Below is a small trained network, with its code and all its weights. Each question gives an input and a target symbol and asks what happens when units are switched off, that is, made to give their printed mean instead of their output.

import numpy as np


def w(rows, s, z=0):
    codes = np.array(rows[::2]) - 128.0
    scale = np.full(codes.shape[1], s)
    scale[-1] = z or s
    return codes * scale


def f(y):
    return np.maximum(y, 0)


def softmax(a):
    e = np.exp(a - a.max(-1, keepdims=True))
    return e / e.sum(-1, keepdims=True)


def log_softmax(a):
    a = a - a.max(-1, keepdims=True)
    return a - np.log(np.exp(a).sum(-1, keepdims=True))


def net(x, mask):
    ids = ['βγδζπσφψω'.index(c) for c in x.split()]
    T = len(ids)
    res = E[ids] + P[:T]
    u = 0
    for l in range(2):
        q, k, v = (res @ M[l].T for M in (Q, K, V))
        z = softmax(np.where(np.tri(T) > 0, q @ k.T / 4**0.5, -1e9)) @ v
        res = res + np.where(mask[u], z, O[l][:, -1]) @ O[l][:, :-1]
        u += 1
        y = f(res @ A[l][:, :-1].T + A[l][:, -1])
        res = res + np.where(mask[u : u + 8], y, B[l][:, -1]) @ B[l][:, :-1]
        u += 8
    return log_softmax(res[-1] @ U[:, :-1].T + U[:, -1])


Q, K, V, O, A, B = {}, {}, {}, {}, {}, {}
E = w([
[97,82,66,81,89,86,149,63,77,121,149],'β',
[91,123,173,143,193,123,144,9,91,188,99],'γ',
[99,83,91,131,118,184,109,93,117,115,2],'δ',
[182,76,97,70,140,83,90,157,141,143,111],'ζ',
[166,94,187,134,150,91,119,108,180,178,79],'π',
[132,174,70,116,151,58,78,90,117,190,53],'σ',
[86,49,186,59,105,140,103,111,207,102,143],'φ',
[85,195,143,137,194,172,117,168,102,77,166],'ψ',
[78,92,112,151,176,74,82,111,198,189,168],'ω',
],0.0056)
P = w([
[127,179,131,67,181,110,252,145,137,135,130],'0',
[151,155,162,153,107,82,112,111,126,113,96],'1',
[127,132,157,135,112,91,100,116,126,111,95],'2',
[119,121,151,124,127,100,84,127,126,115,91],'3',
[106,109,140,130,134,111,81,122,127,137,100],'4',
[111,102,135,133,147,122,78,118,133,145,95],'5',
[106,90,125,126,150,127,75,117,139,141,105],'6',
[112,84,119,126,155,133,69,108,139,145,102],'7',
[108,78,111,125,163,125,62,96,123,137,114],'8',
[114,81,119,130,172,146,66,93,141,161,120],'9',
[113,72,108,119,169,135,51,88,122,144,124],'10',
[111,57,105,127,177,142,61,89,130,152,128],'11',
[107,48,94,110,182,141,70,87,119,164,116],'12',
],0.0036)
Q[0] = w([
[150,44,150,130,165,164,138,146,107,79,116],'0.h0',
[95,91,134,94,247,139,46,100,172,159,127],'0.h0',
[119,162,185,107,188,129,99,113,110,113,77],'0.h0',
[169,117,147,153,59,137,172,114,154,166,129],'0.h0',
],0.013)
K[0] = w([
[157,50,190,99,171,236,148,131,116,138,153],'0.h0',
[34,202,131,134,198,205,175,227,114,45,223],'0.h0',
[154,203,132,127,108,183,254,160,116,58,78],'0.h0',
[168,119,190,147,67,81,43,70,94,123,111],'0.h0',
],0.0099)
V[0] = w([
[116,79,123,83,116,64,173,56,192,208,28],'0.h0',
[39,158,90,156,102,184,175,45,82,83,140],'0.h0',
[125,89,192,166,126,212,117,96,146,128,107],'0.h0',
[120,12,63,29,104,98,157,151,119,112,139],'0.h0',
],0.011)
O[0] = w([
[164,210,106,127,181,73,152,48,186,3,90,254],'0.h0',
[24,80,121,42,160,130,146,137,58,97,86,103],'0.h0',
[143,72,163,153,134,193,151,106,93,81,122,106],'0.h0',
[169,175,93,6,53,148,146,100,172,96,177,123],'0.h0',
],0.0063,0.0055)
A[0] = w([
[178,30,104,142,96,51,102,193,101,177,109,184],'0.n0',
[66,10,88,165,46,192,23,155,114,134,112,100],'0.n1',
[60,79,231,156,81,100,161,161,204,164,110,140],'0.n2',
[141,70,88,127,120,159,98,108,176,91,70,93],'0.n3',
[161,72,149,148,64,111,14,152,160,124,55,233],'0.n4',
[83,73,124,124,118,71,154,65,148,195,170,248],'0.n5',
[126,101,153,167,94,120,136,41,133,93,141,160],'0.n6',
[91,48,96,190,103,162,118,52,42,237,92,113],'0.n7',
],0.011,0.0012)
B[0] = w([
[216,105,128,107,131,146,72,175,43,157,163,166],'0.n0',
[120,85,4,185,60,175,101,127,177,78,126,155],'0.n1',
[98,131,153,85,174,175,141,124,200,194,92,151],'0.n2',
[122,142,154,118,104,111,149,99,130,115,88,244],'0.n3',
[92,151,118,82,132,148,87,67,93,136,113,254],'0.n4',
[130,123,163,96,166,81,92,105,150,153,141,199],'0.n5',
[131,108,141,129,115,113,98,155,128,63,117,240],'0.n6',
[100,144,188,216,105,55,191,90,126,164,114,185],'0.n7',
],0.014,0.0037)
Q[1] = w([
[80,217,175,130,187,41,51,56,149,124,79],'1.h0',
[164,154,185,97,44,120,248,164,148,169,153],'1.h0',
[117,77,97,172,96,120,146,129,148,161,152],'1.h0',
[82,167,117,132,189,99,23,79,113,72,105],'1.h0',
],0.017)
K[1] = w([
[57,181,209,152,154,224,198,229,60,139,218],'1.h0',
[101,104,128,158,80,135,8,92,72,149,134],'1.h0',
[113,148,116,54,163,75,95,53,151,102,43],'1.h0',
[120,155,130,151,158,183,230,202,127,146,187],'1.h0',
],0.016)
V[1] = w([
[92,157,63,10,50,121,142,99,91,168,107],'1.h0',
[227,89,184,121,45,177,165,161,202,104,118],'1.h0',
[100,72,195,122,122,142,157,94,52,101,26],'1.h0',
[176,225,66,207,146,126,127,140,114,154,10],'1.h0',
],0.014)
O[1] = w([
[39,9,100,86,221,44,85,89,78,175,134,137],'1.h0',
[198,51,161,179,107,193,240,21,143,158,66,26],'1.h0',
[200,88,135,103,214,124,53,142,254,72,65,109],'1.h0',
[179,104,216,93,25,62,26,193,65,175,23,254],'1.h0',
],0.0068,0.0081)
A[1] = w([
[161,113,70,198,123,147,84,161,189,180,202,42],'1.n0',
[166,168,96,93,132,139,121,194,128,44,165,104],'1.n1',
[190,88,141,47,204,178,126,167,83,160,111,131],'1.n2',
[64,246,153,128,160,223,155,197,77,120,164,196],'1.n3',
[128,108,98,147,130,185,167,67,181,100,136,126],'1.n4',
[130,116,138,114,83,154,171,97,67,170,170,65],'1.n5',
[183,119,142,158,53,174,131,134,163,152,111,105],'1.n6',
[127,112,105,58,85,226,94,184,154,118,153,6],'1.n7',
],0.012,0.0018)
B[1] = w([
[183,75,104,105,82,145,129,178,193,159,194,143],'1.n0',
[183,130,130,126,111,81,209,123,118,70,167,254],'1.n1',
[182,174,154,173,147,222,111,87,149,162,109,173],'1.n2',
[67,106,170,169,190,247,101,214,123,104,158,170],'1.n3',
[185,153,123,145,130,145,115,154,59,165,175,174],'1.n4',
[117,109,179,176,135,95,174,154,186,135,132,175],'1.n5',
[68,100,61,135,105,146,139,105,111,113,97,229],'1.n6',
[76,124,116,110,219,88,152,96,59,172,144,167],'1.n7',
],0.012,0.0066)
U = w([
[195,150,118,71,113,77,189,150,216,12,173,124],'β',
[96,112,239,223,144,69,235,90,181,200,113,90],'γ',
[91,113,21,175,40,181,162,69,121,52,53,93],'δ',
[236,161,97,163,160,163,166,81,1,187,188,83],'ζ',
[162,158,192,108,207,206,77,77,237,170,70,195],'π',
[135,185,172,78,76,67,46,188,23,195,104,250],'σ',
[17,67,41,55,234,110,152,72,125,148,131,45],'φ',
[58,100,166,185,167,223,130,241,110,68,149,183],'ψ',
[172,33,66,115,69,140,111,192,221,174,194,12],'ω',
],0.0026,0.0014)

Each question gives the input, a string of symbols that net reads in full, and the target symbol t.
The units are the heads (4 rows each of Q, K, V and O) and the neurons (one row each of A and B). Each row of codes is followed by its name. A weight is (code - 128) times the scale printed after its matrix; where a second scale follows, it is the last column's (O, A, B and U).
mask holds one flag per unit, layer by layer, with each layer's heads first. A switched-off unit (its flag False) gives its mean, the last column of its rows in O or B, instead of its output. The means were averaged over made-up inputs and are rounded, as every weight is.
A unit's drop is (log p(t) with every unit on - log p(t) with that unit switched off) / (log p(t) with every unit on - log p(t) with every unit switched off).
The circuit of an input: a set's keep is (log p(t) with only the set's units on - log p(t) with every unit switched off) / (log p(t) with every unit on - log p(t) with every unit switched off). Starting from the 12 units with the biggest drops (on a tie, the unit counted first), units are removed one at a time, each time the one whose removal leaves the highest keep (on an exact tie, the one counted first), for as long as the keep stays at least 0.8.
units of the circuit, in order: the units of the circuit, biggest drop first
k most important neurons: the k neurons with the biggest drops, biggest first
k most important neurons of layer l: the k neurons of layer l with the biggest drops, biggest first
drop when u is switched off: that unit's drop, to one decimal
input π γ ζ φ π ζ σ β, target δ: most important neuron of layer 0	[0.n4]
input φ π ζ β δ π, target ζ: units of the circuit, in order	[1.h0, 1.n4, 0.h0]
input σ σ ζ φ ζ, target σ: units of the circuit, in order	[1.h0, 0.h0, 0.n4]
input ψ π π, target π: units of the circuit, in order	[0.h0, 0.n2, 1.n2, 1.h0]
input γ β φ σ σ γ γ ω ψ π σ γ δ, target δ: 2 most important neurons	[0.n1, 0.n7]
input ψ φ σ π σ γ σ σ σ ζ β β, target β: units of the circuit, in order	[1.h0, 0.h0, 1.n1]
input φ σ ζ π φ φ σ γ ζ, target ζ: units of the circuit, in order	[1.h0, 1.n4, 0.h0]
input ζ σ σ β ζ, target γ: units of the circuit, in order	[1.h0, 0.h0, 1.n5, 0.n4]
input δ σ ζ σ π, target π: units of the circuit, in order	[1.h0, 1.n2, 0.h0]
input π σ π σ σ ζ ζ γ, target δ: units of the circuit, in order	[1.h0, 0.h0, 1.n6, 0.n4]
input σ φ σ σ ω ζ σ π σ ψ γ, target γ: units of the circuit, in order	[0.n7, 0.h0]
input δ ψ δ ζ σ ω, target ω: units of the circuit, in order	[0.h0, 0.n1, 1.n0, 1.h0]
input φ σ δ σ σ ω π σ β, target ζ: units of the circuit, in order	[1.h0, 1.n4, 0.h0]
input ω π σ σ π σ δ σ ζ σ σ δ, target ψ: units of the circuit, in order	[1.h0, 1.n3, 0.n5, 0.n3]
input β σ γ π σ π, target φ: units of the circuit, in order	[1.h0, 0.h0]
input γ π γ ζ ζ π ζ β, target β: units of the circuit, in order	[1.h0, 1.n1, 0.h0]
input π π γ π, target δ: units of the circuit, in order	[1.h0, 1.n6, 0.h0, 0.n4]
input ψ π δ ω σ γ π ψ ω ω φ σ, target ω: 3 most important neurons	[0.n1, 1.n0, 0.n0]
input ω σ σ ζ π ζ, target ψ: most important neuron	[1.n3]
input π σ σ σ β φ, target δ: 2 most important neurons	[1.n6, 0.n4]
input σ σ ζ π π σ σ σ ψ ω φ σ δ, target δ: 2 most important neurons of layer 0	[0.n1, 0.n4]
input ω σ π π, target ψ: 3 most important neurons	[1.n3, 0.n5, 0.n3]
input σ β γ ω ω δ β, target σ: 2 most important neurons	[0.n5, 0.n6]
input ζ π σ π π π π ζ ψ π π φ, target φ: 2 most important neurons	[1.n7, 0.n1]
input σ γ σ γ γ, target σ: 2 most important neurons of layer 0	[0.n6, 0.n5]
input ω π ζ β π π ω ζ σ ζ, target ψ: drop when 0.n4 is switched off	0.2
input ζ σ β γ ζ β ω, target γ: drop when 1.n6 is switched off	0.0
input ω π γ σ, target ψ: drop when 0.n5 is switched off	0.2
input β ζ π π ω, target φ: drop when 0.n5 is switched off	0.0
